Where the symbols take the elements:
fudo m dazo
fudo h vipa
fudo s lade
fudo u kune
fudo z nefe
fudo n pili
dudu m pugi
dudu h nosi
dudu s sase
dudu u rova
dudu z liti
dudu n vive
puma m tivi
puma h rozu
puma s puna
puma u fazu
puma z gimo
puma n gaka
luri m nosi
luri h todi
luri s neru
luri u nopu
luri z tibu
luri n buba
nuku m revi
nuku h ride
nuku s dele
nuku u zosa
nuku z lade
nuku n megu
fuge m sase
fuge h neru
fuge s fumi
fuge u vive
fuge z nosi
fuge n dudu
puna m zese
puna h gaka
puna s rudo
puna u rofe
puna z fazu
puna n tivi
fude m rozu
fude h suga
fude s sapa
fude u rofa
fude z tisa
fude n zade
kune m nuku
kune h vegu
kune s dizo
kune u ride
kune z pedu
kune n peka
kiro m puna
kiro h sapa
kiro s paro
kiro u gaka
kiro z rozu
kiro n puma
muzi m fuge
muzi h mosu
muzi s sino
muzi u neru
muzi z luri
muzi n malo
buba m liti
buba h tibu
buba s nosi
buba u muzi
buba z mara
buba n nopu
zade m gimo
zade h tisa
zade s rozu
zade u sega
zade z bove
zade n rofa
neru m vive
neru h buba
neru s dudu
neru u liti
neru z nopu
neru n nosi
fife m paro
fife h momu
fife s kibe
fife u puma
fife z sapa
fife n kiro
kofu m nupi
kofu h fori
kofu s bove
kofu u bete
kofu z keti
kofu n voke
vipa m kune
vipa h mota
vipa s pili
vipa u vegu
vipa z tano
vipa n nefe
nosi m rova
nosi h nopu
nosi s vive
nosi u sino
nosi z muzi
nosi n liti
fazu m pimo
fazu h fife
fazu s rofe
fazu u paro
fazu z kiro
fazu n kibe
lose m mosu
lose h vizi
lose s mara
lose u vila
lose z rudo
lose n ruze
liti m baza
liti h muzi
liti s rova
liti u fuge
liti z malo
liti n sino
tuzu m pili
tuzu h guga
tuzu s fudo
tuzu u nefe
tuzu z mota
tuzu n vipa
megu m dume
megu h lade
megu s revi
megu u suvo
megu z dazo
megu n zosa
rova m mota
rova h sino
rova s guga
rova u fumi
rova z fuge
rova n baza
maza m voke
maza h fozu
maza s kofu
maza u keti
maza z dele
maza n fori
ruze m luri
ruze h rudo
ruze s mosu
ruze u todi
ruze z zese
ruze n vila
ride m zosa
ride h fudo
ride s megu
ride u dazo
ride z pili
ride n lade
guga m nefe
guga h baza
guga s vipa
guga u tano
guga z fumi
guga n mota
sino m fumi
sino h malo
sino s baza
sino u dudu
sino z neru
sino n fuge
sapa m gaka
sapa h zade
sapa s puma
sapa u gimo
sapa z rofa
sapa n rozu
sega m kiro
sega h nupi
sega s fife
sega u sapa
sega z fude
sega n momu
pugi m vipa
pugi h rova
pugi s tuzu
pugi u mota
pugi z baza
pugi n guga
dume m kofu
dume h suvo
dume s fezu
dume u fori
dume z fozu
dume n maza
dele m bipi
dele h megu
dele s keti
dele u dume
dele z zosa
dele n revi
kibe m vizi
kibe h kiro
kibe s pimo
kibe u puna
kibe z puma
kibe n paro
vive m guga
vive h liti
vive s pugi
vive u baza
vive z sino
vive n rova
nefe m peka
nefe h tano
nefe s kune
nefe u pedu
nefe z tovi
nefe n vegu
mota m vegu
mota h fumi
mota s nefe
mota u tovi
mota z sase
mota n tano
bove m momu
bove h voke
bove s sega
bove u fude
bove z bete
bove n nupi
todi m nopu
todi h deba
todi s buba
todi u mara
todi z lose
todi n tibu
tibu m muzi
tibu h lose
tibu s nopu
tibu u mosu
tibu z ruze
tibu n mara
rofa m fife
rofa h bove
rofa s gimo
rofa u momu
rofa z nupi
rofa n sega
mara m malo
mara h ruze
mara s muzi
mara u luri
mara z vila
mara n mosu
vegu m ride
vegu h tovi
vegu s peka
vegu u fudo
vegu z tuzu
vegu n pedu
tano m pedu
tano h sase
tano s vegu
tano u tuzu
tano z pugi
tano n tovi
malo m dudu
malo h luri
malo s fuge
malo u nosi
malo z buba
malo n neru
dizo m dele
dizo h peka
dizo s fozu
dizo u megu
dizo z ride
dizo n nuku
pili m dizo
pili h nefe
pili s dazo
pili u peka
pili z vegu
pili n kune
keti m suga
keti h revi
keti s bete
keti u fezu
keti z dume
keti n bipi
momu m puma
momu h fude
momu s kiro
momu u rozu
momu z zade
momu n sapa
tivi m deba
tivi h fazu
tivi s zese
tivi u pimo
tivi z kibe
tivi n rofe
fumi m tovi
fumi h dudu
fumi s tano
fumi u pugi
fumi z vive
fumi n sase
fozu m keti
fozu h nuku
fozu s fori
fozu u revi
fozu z megu
fozu n dele
rozu m fazu
rozu h rofa
rozu s gaka
rozu u fife
rozu z sega
rozu n gimo
sase m tuzu
sase h vive
sase s tovi
sase u guga
sase z rova
sase n pugi
pimo m ruze
pimo h paro
pimo s lose
pimo u rudo
pimo z puna
pimo n vizi
suvo m fori
suvo h dizo
suvo s maza
suvo u dele
suvo z nuku
suvo n fozu
tisa m sega
tisa h kofu
tisa s rofa
tisa u nupi
tisa z voke
tisa n bove
peka m megu
peka h pedu
peka s nuku
peka u lade
peka z fudo
peka n ride
pedu m lade
pedu h tuzu
pedu s ride
pedu u pili
pedu z vipa
pedu n fudo
tovi m fudo
tovi h pugi
tovi s pedu
tovi u vipa
tovi z guga
tovi n tuzu
lade m suvo
lade h pili
lade s zosa
lade u dizo
lade z kune
lade n dazo
zosa m maza
zosa h dazo
zosa s dume
zosa u fozu
zosa z dizo
zosa n suvo
rudo m todi
rudo h tivi
rudo s vila
rudo u deba
rudo z rofe
rudo n zese
deba m mara
deba h pimo
deba s tibu
deba u ruze
deba z vizi
deba n lose
baza m tano
baza h fuge
baza s mota
baza u sase
baza z dudu
baza n fumi
revi m fezu
revi h zosa
revi s bipi
revi u maza
revi z suvo
revi n dume
voke m fude
voke h keti
voke s nupi
voke u suga
voke z bipi
voke n bete
suga m rofa
suga h fezu
suga s zade
suga u bove
suga z kofu
suga n tisa
fori m bete
fori h dele
fori s voke
fori u bipi
fori z revi
fori n keti
gaka m rofe
gaka h gimo
gaka s tivi
gaka u kibe
gaka z fife
gaka n fazu
nopu m sino
nopu h mara
nopu s liti
nopu u malo
nopu z mosu
nopu n muzi
paro m rudo
paro h puma
paro s vizi
paro u tivi
paro z gaka
paro n puna
vila m buba
vila h zese
vila s luri
vila u tibu
vila z deba
vila n todi
gimo m kibe
gimo h sega
gimo s fazu
gimo u kiro
gimo z momu
gimo n fife
rofe m lose
rofe h kibe
rofe s deba
rofe u vizi
rofe z paro
rofe n pimo
bipi m tisa
bipi h dume
bipi s suga
bipi u kofu
bipi z maza
bipi n fezu
zese m tibu
zese h rofe
zese s todi
zese u lose
zese z pimo
zese n deba
mosu m neru
mosu h vila
mosu s malo
mosu u buba
mosu z todi
mosu n luri
dazo m fozu
dazo h kune
dazo s suvo
dazo u nuku
dazo z peka
dazo n dizo
bete m zade
bete h bipi
bete s fude
bete u tisa
bete z fezu
bete n suga
vizi m vila
vizi h puna
vizi s ruze
vizi u zese
vizi z tivi
vizi n rudo
fezu m bove
fezu h maza
fezu s tisa
fezu u voke
fezu z fori
fezu n kofu
nupi m sapa
nupi h bete
nupi s momu
nupi u zade
nupi z suga
nupi n fude

The rows follow the links: the fewer symbols apart two elements are, the more alike their rows tend to be.

Each row is also shifted at random along 4 hidden directions that mean nothing.

Rows in random order:
Each row is one element's numbers.
id 1: [506,182,-357,142,23,-103,33,-117,-71,76,-366,-45,-155,-404,-420,91,-135,-18,269,104,-228,372,-373,5,11,266,67,27]
id 2: [-486,643,-33,-170,-115,480,-114,-172,200,448,176,263,94,-243,-275,-62,-148,140,-449,298,6,441,-212,-30,-11,236,-517,260]
id 3: [244,-360,275,104,99,-553,-33,178,-95,-241,-127,-562,101,101,44,-139,56,-57,457,-513,-23,-353,257,76,-74,0,396,96]
id 4: [-625,14,-69,-147,-84,-271,-222,235,346,342,-80,194,-267,-207,-184,-182,-80,79,-76,242,-195,362,-39,-138,372,83,-439,163]
id 5: [425,430,57,46,46,67,176,-369,-755,-161,-150,-295,245,245,-382,-286,-58,-228,445,-489,242,-252,-225,-140,-155,178,576,117]
id 6: [-72,-210,292,-43,273,-44,203,-130,-139,122,195,-517,422,64,432,-154,-18,29,-285,-186,132,-423,186,265,-222,259,-6,35]
id 7: [-275,-221,350,-70,327,-338,-1,15,38,171,23,-628,312,-122,292,-196,-152,151,-117,-199,18,-268,210,241,-219,353,-105,137]
id 8: [139,220,-461,156,-196,60,171,-79,-85,98,-200,-119,-140,-398,-321,25,71,-207,97,235,-185,377,-282,71,144,304,-15,99]
id 9: [585,310,-199,245,-373,139,118,109,-62,-249,74,-199,-111,-92,-315,17,379,-246,386,-161,0,56,-28,70,115,2,313,192]
id 10: [-241,-291,400,-250,229,-584,-287,332,221,277,-8,13,-174,117,110,-401,-75,86,40,-100,7,-109,237,-286,442,-20,-321,119]
id 11: [747,299,76,20,58,199,381,-365,-808,-153,63,-271,211,398,-67,-324,189,-380,219,-338,303,-399,-171,-153,-20,140,551,20]
id 12: [-653,-274,45,-158,329,-94,211,-258,-168,347,-88,-181,260,-130,295,-96,-261,3,-442,225,-51,-111,-90,176,-129,359,-267,-114]
id 13: [421,-185,348,210,74,-66,-443,273,709,-351,127,-32,178,-59,209,597,-78,562,77,-253,14,-152,485,285,-550,-431,41,-79]
id 14: [-599,-461,373,-294,70,-481,-524,485,576,176,84,485,-345,260,230,-156,-114,272,-102,132,-30,2,367,-335,392,-449,-435,-77]
id 15: [791,166,407,-14,223,-255,73,-22,-327,40,26,-563,254,156,-57,-442,122,-136,247,-535,184,-382,154,-68,33,200,241,274]
id 16: [-766,639,122,173,-477,900,-282,-98,270,-527,391,330,289,279,-189,524,-91,330,-46,-254,329,-35,181,221,-694,-477,197,77]
id 17: [-626,329,-431,142,-293,206,266,-211,-140,75,-148,-328,93,-464,-313,24,-1,-215,-4,153,-134,348,-361,282,-72,483,-15,180]
id 18: [-52,-660,-409,106,-29,-574,-60,109,-232,-447,-614,410,-589,158,-243,193,-157,-136,630,78,-241,39,-204,-330,231,-333,415,-480]
id 19: [472,103,470,-53,348,-30,-216,-118,-101,-12,101,-168,348,218,84,-55,-222,314,11,-381,200,-306,172,-16,-433,-48,116,50]
id 20: [-84,467,90,97,-404,337,-159,84,-6,-366,138,180,4,236,-344,90,86,38,308,-335,231,-19,78,-139,-147,-338,282,131]
id 21: [37,174,-52,-149,90,-36,-137,31,216,348,-92,259,-175,-268,-150,-135,-155,98,-219,284,-149,391,-195,-150,239,185,-447,68]
id 22: [-577,-21,-354,232,-298,369,-132,-77,193,-508,-133,484,-159,-20,-157,672,-175,174,111,116,-83,194,-85,149,-381,-355,199,-326]
id 23: [-641,782,-302,164,-330,539,-27,-245,-47,-5,-7,-61,173,-359,-557,196,-169,81,17,5,-15,479,-315,221,-345,304,-17,308]
id 24: [413,-313,155,-272,349,-43,-10,7,140,363,165,397,-146,113,448,-92,-4,25,-507,401,-40,-58,53,-181,292,-107,-448,-220]
id 25: [-324,-445,-486,332,211,-56,-180,-184,511,-226,-576,83,49,-721,46,1005,-559,611,-87,336,-508,438,-204,588,-825,16,-52,-442]
id 26: [197,-633,-21,-122,269,-271,-24,200,347,282,-47,318,-279,-85,499,55,65,79,-373,512,-241,40,105,-49,294,-132,-407,-322]
id 27: [26,-143,345,-118,90,-222,254,139,-191,264,292,-504,166,203,350,-580,332,-315,-181,-146,106,-385,221,-32,325,269,-55,195]
id 28: [569,13,-340,178,547,-219,-51,-541,-412,-83,-779,-78,146,-416,-412,388,-714,358,288,-87,-245,290,-522,148,-706,352,329,-258]
id 29: [-167,-257,339,-110,333,-545,-15,135,-57,274,0,-560,174,-57,151,-436,-74,-22,-3,-237,22,-261,206,89,112,347,-124,229]
id 30: [-643,84,-39,95,-384,-339,-57,152,-385,-390,-254,-231,-142,248,-560,-294,-1,-273,827,-556,99,-128,-21,-278,148,-20,554,144]
id 31: [-666,753,-62,206,-383,302,170,-285,-461,-261,-48,-623,405,-80,-625,-160,-39,-208,483,-604,188,6,-152,184,-354,421,471,448]
id 32: [-510,62,358,-161,-202,190,234,96,-136,91,527,-156,170,445,322,-471,394,-346,-241,-122,304,-450,296,-78,359,-31,-53,221]
id 33: [305,-24,-432,192,-87,12,-186,94,443,-75,-276,261,-283,-502,-218,499,-82,225,91,271,-324,487,-183,153,-109,-57,-99,-121]
id 34: [-543,307,485,-142,86,468,-585,75,818,227,483,324,325,-39,196,334,-272,712,-641,122,107,129,297,195,-443,-212,-631,107]
id 35: [301,-69,203,17,-228,-327,166,341,-198,-106,177,-488,-63,301,31,-481,516,-451,424,-399,147,-409,301,-101,492,-10,357,290]
id 36: [430,-182,-90,-202,-2,-300,55,416,351,489,106,154,-432,-216,136,-347,334,-212,-237,450,-166,219,54,-205,826,74,-499,107]
id 37: [-228,116,458,-230,217,-268,-27,41,-105,437,170,-415,221,5,53,-579,-68,-62,-135,-199,98,-174,132,-76,173,389,-248,338]
id 38: [510,-129,44,162,125,150,142,-214,-277,-375,-33,-157,242,190,198,249,53,38,116,-259,107,-366,54,224,-420,-161,482,-201]
id 39: [280,-26,-370,318,-244,128,183,-50,-71,-424,-161,-82,-104,-157,-99,362,161,-133,253,-19,-154,98,-106,211,-125,-78,404,-123]
id 40: [-262,-45,-421,137,-359,127,268,-85,-348,-331,-148,141,-234,112,-252,23,183,-373,345,67,-16,43,-210,-94,156,-126,395,-108]
id 41: [77,242,479,-135,152,409,-41,-205,-148,66,408,-45,397,366,298,-79,-57,179,-313,-214,366,-393,199,70,-321,-47,-30,47]
id 42: [343,191,409,-152,372,-66,-61,-47,107,420,198,-407,399,-150,199,-215,-81,222,-355,-111,96,-95,159,164,-134,333,-338,263]
id 43: [254,-182,321,-242,38,-184,395,61,-395,253,319,-306,41,398,400,-689,432,-503,-120,-126,203,-498,206,-203,611,150,-1,141]
id 44: [-127,309,490,-20,160,70,-152,-112,-134,-72,134,-389,454,180,-47,-145,-179,199,102,-565,285,-307,155,81,-397,79,174,253]
id 45: [46,-83,289,-260,662,-95,-15,-433,-287,429,-112,-117,395,-41,219,-123,-542,307,-438,40,58,-115,-115,47,-371,349,-205,-99]
id 46: [-467,751,459,-94,-329,374,34,-7,-209,46,540,-415,352,346,-176,-554,296,-211,77,-521,466,-282,245,-68,97,94,90,608]
id 47: [-897,-430,32,-170,396,-325,131,-253,-260,299,-205,-148,193,10,254,-201,-355,25,-307,109,-55,-142,-99,50,-113,350,-200,-108]
id 48: [369,193,355,51,410,460,25,-309,251,243,360,-457,704,-311,485,307,-139,471,-725,-66,86,-126,201,669,-773,300,-300,115]
id 49: [-160,-190,-446,76,-163,266,-6,81,422,-20,-48,453,-293,-350,77,516,46,99,-281,574,-218,419,-115,149,10,-199,-204,-280]
id 50: [-262,-82,-279,-257,-140,-297,161,122,-312,297,-167,445,-524,158,-233,-559,104,-473,108,313,-93,164,-294,-586,863,69,-196,-35]
id 51: [-349,-32,-425,254,-159,100,356,-335,-499,-351,-343,-246,94,-59,-249,189,-62,-255,349,-97,-78,0,-301,192,-306,214,538,-183]
id 52: [-489,59,-367,-81,-121,306,105,-135,48,127,-3,477,-224,-55,-68,125,-45,-63,-302,463,-66,302,-223,-64,113,-57,-285,-133]
id 53: [282,-464,308,-279,405,-447,-376,239,345,278,-46,490,-284,188,311,-71,-177,275,-220,187,-41,-22,148,-321,274,-341,-438,-217]
id 54: [-126,402,63,158,-266,731,84,-219,-130,-380,377,6,386,265,61,315,137,22,-132,-176,298,-221,122,229,-512,-240,323,8]
id 55: [-276,-3,452,-179,45,-93,-4,19,-303,24,262,-80,151,485,105,-438,29,-95,62,-333,341,-430,228,-244,106,-119,107,132]
id 56: [-513,-25,-36,-84,51,36,93,-30,214,355,83,-127,77,-304,244,-4,19,16,-433,311,-119,182,-33,239,40,364,-428,84]
id 57: [1060,-278,141,161,162,-99,138,8,-146,-267,-5,-355,121,104,311,93,224,-48,184,-239,8,-370,156,199,-142,-97,369,-94]
id 58: [-152,-199,73,179,18,-125,238,-177,-495,-385,-101,-503,281,215,66,-19,13,-189,320,-423,121,-475,54,168,-290,68,576,-88]
id 59: [-39,23,225,-250,508,73,63,-398,-236,420,41,-6,389,12,245,-121,-361,167,-549,143,64,-87,-116,20,-221,324,-335,-69]
id 60: [-742,914,-330,17,-580,752,358,-370,-612,-45,144,46,94,138,-557,-223,145,-479,83,-33,225,183,-359,-87,70,269,218,266]
id 61: [499,-321,-201,256,147,-698,-35,23,-272,-394,-647,-423,-121,-140,-318,71,-183,-35,803,-399,-204,-91,-166,47,-186,68,622,-97]
id 62: [430,70,-41,-153,123,256,282,-54,116,498,314,17,39,-186,334,-188,250,-148,-659,455,-27,117,-77,90,286,271,-497,79]
id 63: [1309,-212,60,22,278,-253,141,-143,-550,-317,-235,39,-71,355,-10,-76,42,-171,407,-275,92,-322,-124,-217,25,-174,521,-262]
id 64: [-21,-92,-287,366,-64,-102,22,-125,-58,-459,-384,-394,137,-286,-227,460,-146,73,465,-262,-147,70,-93,345,-555,103,520,-108]
id 65: [472,325,518,-214,-71,288,-141,171,126,48,564,238,55,506,142,-290,304,15,-184,-169,403,-277,283,-274,251,-384,-105,189]
id 66: [702,408,-23,134,-296,187,-75,104,-46,-271,80,-12,-71,102,-350,51,215,-53,371,-270,119,39,17,-126,21,-164,276,143]
id 67: [-744,-278,-448,31,-365,77,48,199,320,-38,-61,501,-472,-118,-13,242,76,-128,-116,535,-232,335,-71,-83,293,-229,-207,-202]
id 68: [-114,-347,-350,99,11,-380,-138,-49,-191,-345,-577,389,-405,6,-390,268,-320,52,513,51,-193,173,-281,-229,-49,-230,302,-343]
id 69: [314,-388,-327,327,-117,-273,49,150,25,-491,-365,-92,-268,-175,-113,367,80,-71,498,-81,-224,32,-22,167,-91,-138,443,-219]
id 70: [-496,214,-82,-137,35,-153,76,-68,-69,467,-84,-256,14,-330,-246,-366,-106,-74,-151,111,-121,267,-195,-16,208,512,-354,287]
id 71: [-537,-549,43,231,-155,-259,-57,234,176,-555,-77,-161,2,189,194,322,77,64,351,-293,-30,-360,363,211,-265,-394,431,-228]
id 72: [-200,-298,-503,146,20,-235,231,-116,-98,23,-402,-92,-155,-367,-70,189,-131,-143,52,298,-350,292,-277,128,5,237,37,-179]
id 73: [507,108,-374,196,-396,326,273,33,-144,-287,75,127,-205,6,-60,172,437,-347,149,114,-19,90,-153,26,164,-162,260,-85]
id 74: [-163,-43,366,-109,230,94,219,-218,-377,74,227,-321,458,333,359,-307,35,-72,-199,-240,255,-483,141,52,-166,174,64,28]
id 75: [-599,-573,-447,-21,92,-348,68,-77,-102,-34,-467,286,-324,-150,-53,109,-264,-35,65,370,-324,223,-287,-86,119,10,-42,-359]
id 76: [-592,11,-83,-29,92,-221,-60,36,193,364,-129,-168,30,-372,-50,-104,-227,142,-185,214,-200,288,-92,125,32,386,-384,153]
id 77: [684,-306,-93,-59,423,-313,92,-11,86,442,-147,-174,-62,-359,282,-74,-48,17,-317,381,-245,147,-142,68,168,367,-349,-72]
id 78: [123,-92,178,129,-204,-36,42,251,50,-315,194,-347,88,157,170,12,340,-133,239,-316,109,-354,356,152,-14,-190,313,80]
id 79: [573,284,425,-157,232,566,45,-254,-38,129,509,-8,450,276,456,53,46,196,-552,-74,333,-342,211,157,-354,-81,-110,34]
id 80: [37,-6,-268,-100,199,120,63,-321,-120,209,-236,355,-55,-173,-71,158,-295,89,-302,399,-157,283,-341,-17,-76,118,-204,-228]
id 81: [-128,662,-139,-228,-45,551,128,-249,-163,460,217,345,-5,-52,-250,-273,-22,-172,-407,340,133,372,-350,-188,231,287,-419,182]
id 82: [455,596,-314,71,-87,522,-31,-296,-168,-41,-45,321,-11,-123,-395,229,-105,37,31,108,32,393,-365,-80,-204,11,37,6]
id 83: [-1085,32,-153,-83,124,-114,-223,-180,82,197,-289,216,12,-234,-263,84,-524,224,-101,157,-145,324,-222,-44,-153,192,-287,-30]
id 84: [404,708,-293,103,40,390,81,-445,-329,90,-210,-69,170,-339,-507,93,-236,30,66,16,-45,379,-468,92,-333,442,61,161]

Some elements, each with its row:
dazo id 49
rozu id 16
gimo id 68
rofe id 28
lose id 21
vive id 9
momu id 45
mota id 77
baza id 36
maza id 75
dele id 32
vila id 46
neru id 13
puna id 19
megu id 58
sega id 50
vizi id 34
fudo id 39
dudu id 3
liti id 33
pili id 72
rudo id 44
zese id 30
malo id 42
nupi id 59

Row, symbols taken left to right, then the row they reach:
id 48 z u h: id 7
id 29 s u m: id 25
id 79 n h: id 22
id 10 z h n h: id 14
id 40 m z u z: id 47
id 1 s h s: id 76
id 35 m m z: id 27
id 81 s s: id 2
id 63 m u u: id 5
id 71 h z z: id 78
id 15 s s n n: id 8
id 23 s h z s h: id 66
id 56 s u m: id 51
id 65 s h s: id 20
id 74 m s s m: id 82
id 84 u m n: id 31
id 6 u h s u m: id 38

